Below are the code and all the weights of a small trained network. Each question names an input and a class and asks about switching units off, where a switched-off unit gives its printed mean instead of its output.

import numpy as np


def w(rows, s, z=0):
    codes = np.array(rows[::2]) - 128.0
    scale = np.full(codes.shape[1], s)
    scale[-1] = z or s
    return codes * scale


def norm(h):
    return h / np.sqrt((h * h).mean(-1, keepdims=True) + 1e-5)


def f(y):
    return np.maximum(y, 0)


def log_softmax(a):
    a = a - a.max(-1, keepdims=True)
    return a - np.log(np.exp(a).sum(-1, keepdims=True))


def net(x, mask):
    res = np.array(x, float).reshape(1, 4) / 4 @ E
    u = 0
    for l in range(2):
        y = f(norm(res) @ A[l][:, :-1].T + A[l][:, -1])
        res = res + np.where(mask[u : u + 5], y, B[l][:, -1]) @ B[l][:, :-1]
        u += 5
    return log_softmax(norm(res)[-1] @ U[:, :-1].T + U[:, -1])


A, B = {}, {}
E = w([
[141,125,61,113,159,181,119,119,21,120,188,33],'x0',
[113,168,133,168,105,148,136,133,81,132,98,126],'x1',
[102,127,156,62,126,115,177,74,79,190,129,124],'x2',
[150,110,107,108,1,173,94,139,151,202,152,126],'x3',
],0.0058)
A[0] = w([
[73,253,146,232,69,210,142,140,20,113,51,163,3],'0.n0',
[189,15,99,57,191,54,94,104,231,134,216,95,29],'0.n1',
[215,129,73,219,129,136,49,224,156,78,101,124,46],'0.n2',
[182,110,96,94,40,145,82,172,173,182,98,94,61],'0.n3',
[152,129,67,80,163,200,120,185,57,129,151,55,11],'0.n4',
],0.0051,0.0053)
B[0] = w([
[218,220,218,40,134,108,180,53,124,112,128,196,202],'0.n0',
[212,254,193,83,130,121,180,51,87,126,86,198,219],'0.n1',
[109,98,34,82,198,163,105,179,160,203,116,209,254],'0.n2',
[44,207,187,95,118,116,160,129,138,85,160,66,235],'0.n3',
[146,96,183,194,168,22,92,44,119,157,160,87,224],'0.n4',
],0.0077,0.0038)
A[1] = w([
[26,142,155,165,38,159,122,123,183,193,202,67,58],'1.n0',
[60,172,251,117,188,43,189,84,131,164,82,119,159],'1.n1',
[79,60,244,191,86,52,160,120,236,170,2,212,64],'1.n2',
[74,106,134,110,238,78,235,167,123,12,72,117,45],'1.n3',
[57,18,149,53,127,178,240,110,46,245,72,134,2],'1.n4',
],0.0056,0.0048)
B[1] = w([
[107,104,154,143,129,120,179,185,109,36,71,102,163],'1.n0',
[164,103,107,172,108,145,91,187,186,139,110,161,250],'1.n1',
[143,115,98,149,184,123,112,50,26,150,194,42,199],'1.n2',
[61,141,150,54,2,169,186,171,110,95,121,82,172],'1.n3',
[80,143,23,90,199,200,58,133,185,99,123,229,149],'1.n4',
],0.0094,0.011)
U = w([
[128,56,152,207,183,51,109,44,27,152,202,23,71],'0',
[49,150,175,51,31,164,204,194,153,83,127,58,198],'1',
[213,254,214,44,150,124,209,37,93,145,111,212,177],'2',
[55,91,7,110,211,195,52,189,195,165,108,226,3],'3',
[170,89,125,196,125,101,113,219,202,163,85,159,158],'4',
],0.011,0.0054)

Each question gives the input, the list of numbers given to net, and the class t.
The units are the neurons (one row each of A and B). Each row of codes is followed by its name. A weight is (code - 128) times the scale printed after its matrix; where a second scale follows, it is the last column's (A, B and U).
mask holds one flag per neuron, layer by layer. A switched-off neuron (its flag False) gives its mean, the last column of its row in B, instead of its output. The means were averaged over made-up inputs and are rounded, as every weight is.
A unit's drop is (log p(t) with every unit on - log p(t) with that unit switched off) / (log p(t) with every unit on - log p(t) with every unit switched off).
The circuit of an input: a set's keep is (log p(t) with only the set's units on - log p(t) with every unit switched off) / (log p(t) with every unit on - log p(t) with every unit switched off). Starting from all 10 units, units are removed one at a time, each time the one whose removal leaves the highest keep (on an exact tie, the one counted first), for as long as the keep stays at least 0.8.
circuit, biggest first: the units of the circuit, biggest drop first
unit that matters most: the unit with the biggest drop
k most important neurons: the k neurons with the biggest drops, biggest first
top k neurons in layer l: the k neurons of layer l with the biggest drops, biggest first
drop of u: that unit's drop, to one decimal
input [-7,5,2,-1], class 0: unit that matters most => 1.n2
input [6,-8,-5,-6], class 2: 3 most important neurons => [0.n1, 1.n2, 0.n3]
input [-4,-7,-8,-5], class 3: 4 most important neurons => [0.n2, 0.n0, 0.n3, 1.n0]
input [-8,6,-2,8], class 0: 2 most important neurons => [1.n2, 1.n3]
input [-6,-1,4,-8], class 1: top 2 neurons in layer 1 => [1.n3, 1.n1]
input [-4,-5,-1,-4], class 2: top 3 neurons in layer 0 => [0.n1, 0.n4, 0.n3]
input [-7,7,-7,6], class 0: 3 most important neurons => [1.n2, 1.n1, 0.n1]
input [5,-8,6,4], class 2: top 2 neurons in layer 0 => [0.n1, 0.n2]
input [-4,1,6,-4], class 3: 2 most important neurons => [1.n4, 1.n1]
input [4,0,5,-1], class 3: 2 most important neurons => [1.n2, 1.n4]
input [-1,-5,-5,-2], class 2: 2 most important neurons => [0.n1, 1.n1]
input [-7,2,-7,-8], class 1: top 2 neurons in layer 1 => [1.n3, 1.n4]
input [-5,-1,-2,4], class 0: 2 most important neurons => [1.n2, 1.n3]
input [0,6,1,4], class 2: circuit, biggest first => [0.n0]
input [-7,-6,0,7], class 0: 3 most important neurons => [1.n2, 1.n3, 0.n0]
input [-4,1,-4,-3], class 0: top 2 neurons in layer 1 => [1.n2, 1.n1]
input [-5,-5,-2,5], class 0: top 2 neurons in layer 1 => [1.n2, 1.n3]
input [-2,3,8,-8], class 1: 2 most important neurons => [1.n3, 0.n2]
input [0,-3,6,5], class 3: 2 most important neurons => [1.n4, 1.n3]
input [-1,-2,-5,3], class 3: 2 most important neurons => [0.n2, 1.n3]
input [0,8,-8,0], class 2: 3 most important neurons => [0.n0, 1.n1, 1.n4]
input [-5,5,1,7], class 1: circuit, biggest first => [0.n3]
input [-6,6,3,3], class 0: 2 most important neurons => [1.n2, 0.n1]
input [-5,-3,-2,6], class 1: 3 most important neurons => [0.n3, 1.n0, 0.n4]
input [4,3,6,-3], class 3: top 2 neurons in layer 1 => [1.n4, 1.n2]
input [5,-8,2,-5], class 2: drop of 0.n1 => 2.0
input [5,-8,-2,5], class 2: drop of 1.n2 => 0.1
input [-7,5,3,2], class 0: drop of 1.n2 => 0.9
input [-5,-1,-4,8], class 1: drop of 0.n3 => 1.4
